Here is a tiny trained network, its code and every weight. The questions are about switching its units off for an input and a class, where a switched-off unit gives its printed mean instead of its output.

import numpy as np


def w(rows, s, z=0):
    codes = np.array(rows[::2]) - 128.0
    scale = np.full(codes.shape[1], s)
    scale[-1] = z or s
    return codes * scale


def norm(h):
    return h / np.sqrt((h * h).mean(-1, keepdims=True) + 1e-5)


def f(y):
    return y / 2 * (1 + np.tanh(0.7978845608 * (y + 0.044715 * y**3)))


def log_softmax(a):
    a = a - a.max(-1, keepdims=True)
    return a - np.log(np.exp(a).sum(-1, keepdims=True))


def net(x, mask):
    res = np.array(x, float).reshape(1, 8) / 4 @ E
    u = 0
    for l in range(2):
        y = f(norm(res) @ A[l][:, :-1].T + A[l][:, -1])
        res = res + np.where(mask[u : u + 5], y, B[l][:, -1]) @ B[l][:, :-1]
        u += 5
    return log_softmax(norm(res)[-1] @ U[:, :-1].T + U[:, -1])


A, B = {}, {}
E = w([
[132,145,130,139,125,131,145],'x0',
[226,117,179,207,90,148,61],'x1',
[59,44,181,172,110,38,254],'x2',
[108,112,130,134,131,154,117],'x3',
[203,57,11,157,212,160,188],'x4',
[127,104,134,112,125,138,111],'x5',
[150,144,130,126,116,121,151],'x6',
[140,121,103,126,102,121,143],'x7',
],0.0087)
A[0] = w([
[122,7,129,201,168,100,200,40],'0.n1',
[78,69,179,192,89,37,157,92],'0.n2',
[98,53,172,155,125,83,191,174],'0.n3',
[72,144,95,66,141,136,173,254],'0.n4',
[162,94,82,144,196,174,192,152],'0.n5',
],0.013,0.0068)
B[0] = w([
[196,226,135,135,103,82,130,233],'0.n1',
[161,49,172,92,168,252,102,243],'0.n2',
[79,147,158,158,128,71,187,255],'0.n3',
[78,144,90,85,91,159,162,254],'0.n4',
[134,124,114,144,220,65,117,242],'0.n5',
],0.017,0.0093)
A[1] = w([
[159,93,93,201,172,154,123,3],'1.n1',
[144,105,14,136,208,127,101,140],'1.n2',
[107,157,81,117,18,166,67,143],'1.n3',
[168,148,149,192,182,66,43,109],'1.n4',
[84,229,129,3,218,166,174,176],'1.n5',
],0.014,0.0035)
B[1] = w([
[149,167,78,132,140,246,216,144],'1.n1',
[151,14,88,155,141,186,69,192],'1.n2',
[109,223,138,154,144,150,79,177],'1.n3',
[148,165,140,79,5,170,188,188],'1.n4',
[91,77,84,126,144,66,100,251],'1.n5',
],0.015,0.016)
U = w([
[51,193,69,99,142,113,77,150],'0',
[145,218,157,127,92,162,80,129],'1',
[135,47,43,122,192,98,105,169],'2',
[193,119,56,121,113,208,134,55],'3',
[41,87,150,74,132,115,188,179],'4',
[145,90,204,149,161,181,141,224],'5',
[110,143,92,151,212,7,198,2],'6',
[211,167,143,143,124,80,202,242],'7',
],0.017,0.0019)

Each question gives the input, the list of numbers given to net, and the class t.
The units are the neurons (one row each of A and B). Each row of codes is followed by its name. A weight is (code - 128) times the scale printed after its matrix; where a second scale follows, it is the last column's (A, B and U).
mask holds one flag per neuron, layer by layer. A switched-off neuron (its flag False) gives its mean, the last column of its row in B, instead of its output. The means were averaged over made-up inputs and are rounded, as every weight is.
A unit's drop is (log p(t) with every unit on - log p(t) with that unit switched off) / (log p(t) with every unit on - log p(t) with every unit switched off).
The circuit of an input: a set's keep is (log p(t) with only the set's units on - log p(t) with every unit switched off) / (log p(t) with every unit on - log p(t) with every unit switched off). Starting from all 10 units, units are removed one at a time, each time the one whose removal leaves the highest keep (on an exact tie, the one counted first), for as long as the keep stays at least 0.8.
units of the circuit, in order: the units of the circuit, biggest drop first
top k neurons in layer l: the k neurons of layer l with the biggest drops, biggest first
drop of u: that unit's drop, to one decimal
input [-8,5,8,-8,6,6,0,5], class 7: units of the circuit, in order -> 0.n1
input [-7,3,-2,-5,8,5,-5,-5], class 3: units of the circuit, in order -> 1.n4; 0.n4
input [-6,6,5,-1,-4,6,0,-6], class 5: top 2 neurons in layer 0 -> 0.n2; 0.n4
input [-4,-7,3,4,6,6,-4,1], class 6: top 3 neurons in layer 0 -> 0.n1; 0.n2; 0.n3
input [-6,2,2,-7,6,2,-3,-2], class 7: top 2 neurons in layer 0 -> 0.n1; 0.n4
input [8,-7,6,5,4,6,-4,-1], class 6: top 2 neurons in layer 0 -> 0.n1; 0.n3
input [-8,0,6,0,6,6,-7,1], class 6: top 2 neurons in layer 0 -> 0.n3; 0.n5
input [3,4,-7,4,0,-6,-3,-4], class 1: top 2 neurons in layer 0 -> 0.n5; 0.n2
input [2,-2,-4,-4,1,3,5,3], class 2: top 2 neurons in layer 0 -> 0.n3; 0.n1
input [-2,-5,1,-1,4,0,2,1], class 6: top 3 neurons in layer 0 -> 0.n2; 0.n1; 0.n3
input [-5,1,-2,-8,6,-7,-2,4], class 3: top 2 neurons in layer 1 -> 1.n4; 1.n1
input [2,8,1,2,1,8,2,-1], class 7: top 2 neurons in layer 1 -> 1.n2; 1.n3
input [2,7,5,7,1,7,5,-5], class 7: top 3 neurons in layer 0 -> 0.n1; 0.n3; 0.n4
input [1,0,2,-5,4,4,-5,3], class 6: units of the circuit, in order -> 0.n3
input [-7,4,7,-5,5,-6,-1,1], class 7: drop of 0.n1 -> 0.4
input [-2,4,8,-4,-4,7,-4,-7], class 5: drop of 0.n2 -> 0.8
input [3,-2,4,-7,7,7,-6,0], class 6: drop of 0.n1 -> 0.2
